Below are the code and all the weights of a small trained network. Each question names an input and a class and asks about switching units off, where a switched-off unit gives its printed mean instead of its output.

import numpy as np


def w(rows, s, z=0):
    codes = np.array(rows[::2]) - 128.0
    scale = np.full(codes.shape[1], s)
    scale[-1] = z or s
    return codes * scale


def norm(h):
    return h / np.sqrt((h * h).mean(-1, keepdims=True) + 1e-5)


def f(y):
    return y / 2 * (1 + np.tanh(0.7978845608 * (y + 0.044715 * y**3)))


def log_softmax(a):
    a = a - a.max(-1, keepdims=True)
    return a - np.log(np.exp(a).sum(-1, keepdims=True))


def net(x, mask):
    res = np.array(x, float).reshape(1, 7) / 4 @ E
    u = 0
    for l in range(2):
        y = f(norm(res) @ A[l][:, :-1].T + A[l][:, -1])
        res = res + np.where(mask[u : u + 3], y, B[l][:, -1]) @ B[l][:, :-1]
        u += 3
    return log_softmax(norm(res)[-1] @ U[:, :-1].T + U[:, -1])


A, B = {}, {}
E = w([
[143,143,68,214,102],'x0',
[76,132,167,217,2],'x1',
[178,170,200,156,187],'x2',
[123,170,97,24,85],'x3',
[105,158,221,95,151],'x4',
[217,82,182,153,53],'x5',
[116,64,192,117,187],'x6',
],0.0068)
A[0] = w([
[164,168,194,164,153,149],'0.n0',
[217,234,81,60,117,40],'0.n1',
[126,255,193,41,70,2],'0.n2',
],0.0065,0.0021)
B[0] = w([
[103,141,9,222,186,252],'0.n0',
[204,191,16,117,50,243],'0.n1',
[254,78,103,130,163,245],'0.n2',
],0.009,0.0015)
A[1] = w([
[199,86,100,163,205,221],'1.n0',
[69,170,93,87,235,252],'1.n1',
[122,5,1,145,130,185],'1.n2',
],0.0084,0.0017)
B[1] = w([
[254,207,253,173,144,240],'1.n0',
[68,139,186,154,184,252],'1.n1',
[109,202,252,136,96,237],'1.n2',
],0.0099,0.0042)
U = w([
[126,34,144,63,93,119],'0',
[24,140,132,88,190,137],'1',
[89,98,100,250,46,194],'2',
[232,173,66,94,138,138],'3',
[144,144,42,116,86,45],'4',
[178,139,196,186,210,216],'5',
[128,55,58,142,164,2],'6',
[155,163,146,166,115,47],'7',
],0.019,0.0079)

Each question gives the input, the list of numbers given to net, and the class t.
The units are the neurons (one row each of A and B). Each row of codes is followed by its name. A weight is (code - 128) times the scale printed after its matrix; where a second scale follows, it is the last column's (A, B and U).
mask holds one flag per neuron, layer by layer. A switched-off neuron (its flag False) gives its mean, the last column of its row in B, instead of its output. The means were averaged over made-up inputs and are rounded, as every weight is.
A unit's drop is (log p(t) with every unit on - log p(t) with that unit switched off) / (log p(t) with every unit on - log p(t) with every unit switched off).
The circuit of an input: a set's keep is (log p(t) with only the set's units on - log p(t) with every unit switched off) / (log p(t) with every unit on - log p(t) with every unit switched off). Starting from all 6 units, units are removed one at a time, each time the one whose removal leaves the highest keep (on an exact tie, the one counted first), for as long as the keep stays at least 0.8.
circuit, biggest first: the units of the circuit, biggest drop first
most important unit: the unit with the biggest drop
k most important neurons: the k neurons with the biggest drops, biggest first
k most important neurons of layer l: the k neurons of layer l with the biggest drops, biggest first
drop of u: that unit's drop, to one decimal
input [-7,-3,-4,7,7,-5,-6], class 3: 3 most important neurons => [0.n2 0.n1 1.n2]
input [-5,3,-7,-7,5,-5,-8], class 1: most important unit => 0.n1
input [-7,-1,-4,-5,6,7,-2], class 0: circuit, biggest first => [1.n1 1.n0]
input [-6,7,4,7,1,-4,0], class 3: circuit, biggest first => [0.n2 1.n1]
input [-3,4,-7,5,6,-3,-8], class 3: 2 most important neurons => [0.n2 1.n1]
input [-6,7,3,-5,5,2,-3], class 2: circuit, biggest first => [1.n0 1.n1]
input [-8,0,-7,-6,2,-2,5], class 1: circuit, biggest first => [1.n0 0.n2]
input [-5,2,-2,-3,-7,-4,4], class 1: 2 most important neurons of layer 1 => [1.n0 1.n1]
input [-5,2,-6,-5,8,1,-2], class 0: circuit, biggest first => [1.n0 1.n1 1.n2]
input [-8,2,-2,0,6,6,8], class 0: circuit, biggest first => [1.n0 1.n1]
input [6,3,-1,0,7,6,7], class 2: circuit, biggest first => [0.n2 1.n0 1.n2]
input [0,-4,4,-3,-3,1,-7], class 3: 2 most important neurons of layer 0 => [0.n1 0.n2]
input [5,6,7,0,3,-6,5], class 2: 2 most important neurons of layer 1 => [1.n0 1.n2]
input [-6,-1,3,2,2,3,-7], class 3: circuit, biggest first => [0.n1]
input [6,5,-7,2,1,-8,1], class 1: 2 most important neurons => [0.n1 1.n0]
input [-6,0,8,3,-6,-8,-5], class 3: 3 most important neurons => [0.n1 0.n2 1.n2]
input [-2,-2,1,-1,5,-4,5], class 1: 2 most important neurons => [0.n2 1.n1]
input [4,5,2,-4,7,5,3], class 2: 2 most important neurons => [0.n2 1.n0]
input [-1,3,2,5,2,3,-4], class 3: drop of 0.n2 => 0.3
input [-5,5,3,-6,0,-1,-8], class 2: circuit, biggest first => [1.n0]
input [-2,7,6,4,6,6,-8], class 3: drop of 1.n2 => 0.2
input [5,7,5,2,4,-1,2], class 2: drop of 1.n0 => 0.4
